Below is a small trained network, with its code and all its weights. Each question gives an input and a class and asks what happens when units are switched off, that is, made to give their printed mean instead of their output.

import numpy as np


def w(rows, s, z=0):
    codes = np.array(rows[::2]) - 128.0
    scale = np.full(codes.shape[1], s)
    scale[-1] = z or s
    return codes * scale


def f(y):
    return y / 2 * (1 + np.tanh(0.7978845608 * (y + 0.044715 * y**3)))


def log_softmax(a):
    a = a - a.max(-1, keepdims=True)
    return a - np.log(np.exp(a).sum(-1, keepdims=True))


def net(x, mask):
    res = np.array(x, float).reshape(1, 8) / 4 @ E
    y = f(res @ A[0][:, :-1].T + A[0][:, -1])
    res = res + np.where(mask, y, B[0][:, -1]) @ B[0][:, :-1]
    return log_softmax(res[-1] @ U[:, :-1].T + U[:, -1])


A, B = {}, {}
E = w([
[122,78,194,134,164,17,101,131,177],'x0',
[96,130,153,198,116,164,105,160,109],'x1',
[133,100,140,86,166,153,116,69,40],'x2',
[190,164,86,51,183,133,94,154,188],'x3',
[93,170,146,189,110,157,81,181,120],'x4',
[188,1,95,139,164,184,112,160,128],'x5',
[82,179,160,133,198,140,37,130,112],'x6',
[156,117,58,114,17,141,54,105,141],'x7',
],0.0082)
A[0] = w([
[151,76,98,190,18,129,141,185,122,229],'N0',
[133,132,88,111,2,140,132,92,137,208],'N1',
[223,119,83,77,160,153,171,156,109,185],'N2',
[131,172,137,127,174,191,93,101,95,234],'N3',
[126,206,136,128,154,82,90,148,210,244],'N4',
[152,63,124,79,133,116,191,78,111,220],'N5',
[141,120,159,152,188,174,62,146,96,169],'N6',
[141,72,132,170,164,192,108,134,82,252],'N7',
[87,232,134,159,106,179,137,110,99,173],'N8',
[87,127,170,133,163,27,154,106,135,207],'N9',
[189,117,109,86,206,147,188,95,115,173],'N10',
[120,73,196,93,121,46,154,74,106,150],'N11',
[115,118,147,218,102,174,116,169,138,196],'N12',
[101,139,158,148,121,58,132,165,155,187],'N13',
],0.0085,0.0039)
B[0] = w([
[147,121,164,205,22,218,99,134,227,238],'N0',
[218,184,24,156,27,164,75,31,117,236],'N1',
[165,67,114,68,109,89,177,123,194,213],'N2',
[55,130,39,91,132,56,134,192,77,193],'N3',
[185,237,136,74,187,167,105,201,117,254],'N4',
[150,59,143,129,121,90,150,56,160,218],'N5',
[45,74,46,141,198,131,67,240,102,193],'N6',
[76,2,83,176,129,124,114,160,121,217],'N7',
[41,231,108,61,79,133,232,109,23,214],'N8',
[149,178,229,192,165,22,79,100,101,238],'N9',
[95,64,129,76,161,39,197,128,201,214],'N10',
[110,99,168,189,153,69,86,55,86,208],'N11',
[69,110,160,125,89,250,197,187,134,209],'N12',
[152,229,226,172,155,150,96,144,129,209],'N13',
],0.0063,0.0083)
U = w([
[218,159,92,41,172,156,68,179,176,52],'0',
[197,138,75,183,2,169,88,81,146,246],'1',
[54,218,115,85,82,127,204,130,31,197],'2',
[113,93,178,202,138,66,111,22,85,38],'3',
[64,74,58,140,195,125,83,213,89,28],'4',
[78,85,184,225,70,204,177,208,176,22],'5',
[150,207,224,192,202,92,110,184,140,188],'6',
[166,61,122,57,133,68,218,106,201,160],'7',
],0.0072,0.0011)

Each question gives the input, the list of numbers given to net, and the class t.
The units are the neurons (one row each of A and B). Each row of codes is followed by its name. A weight is (code - 128) times the scale printed after its matrix; where a second scale follows, it is the last column's (A, B and U).
mask holds one flag per neuron, in row order. A switched-off neuron (its flag False) gives its mean, the last column of its row in B, instead of its output. The means were averaged over made-up inputs and are rounded, as every weight is.
A unit's drop is (log p(t) with every unit on - log p(t) with that unit switched off) / (log p(t) with every unit on - log p(t) with every unit switched off).
The circuit of an input: a set's keep is (log p(t) with only the set's units on - log p(t) with every unit switched off) / (log p(t) with every unit on - log p(t) with every unit switched off). Starting from the 12 units with the biggest drops (on a tie, the unit counted first), units are removed one at a time, each time the one whose removal leaves the highest keep (on an exact tie, the one counted first), for as long as the keep stays at least 0.8.
units of the circuit, in order: the units of the circuit, biggest drop first
unit that matters most: the unit with the biggest drop
top k neurons: the k neurons with the biggest drops, biggest first
drop when u is switched off: that unit's drop, to one decimal
input [-4,3,-6,-2,-3,-2,8,-8], class 2: top 2 neurons => N8, N3
input [5,6,1,2,-1,7,2,7], class 5: units of the circuit, in order => N0, N1, N7
input [0,4,7,3,-1,8,-4,4], class 7: units of the circuit, in order => N2, N10
input [7,-2,-6,8,-5,-4,8,5], class 6: units of the circuit, in order => N9, N13
input [-1,2,7,6,-5,-1,6,-6], class 4: unit that matters most => N6
input [-7,-4,8,8,-5,7,7,7], class 7: top 2 neurons => N2, N10
input [-5,-6,4,1,1,-2,0,-8], class 7: units of the circuit, in order => N10, N2
input [-7,4,5,-3,4,2,7,8], class 4: top 3 neurons => N6, N7, N3
input [2,-3,-8,-4,-5,6,-8,1], class 1: top 2 neurons => N0, N1
input [-7,6,2,7,1,5,-4,-4], class 7: top 3 neurons => N2, N10, N4
input [-3,0,0,-3,-3,2,-4,-4], class 7: drop when N10 is switched off => 0.1
input [6,2,-1,6,0,-4,-8,-4], class 6: drop when N6 is switched off => 0.0
input [-4,-4,-1,1,3,0,6,-4], class 2: drop when N7 is switched off => 0.1
input [8,-4,7,-7,3,7,8,3], class 4: units of the circuit, in order => N6
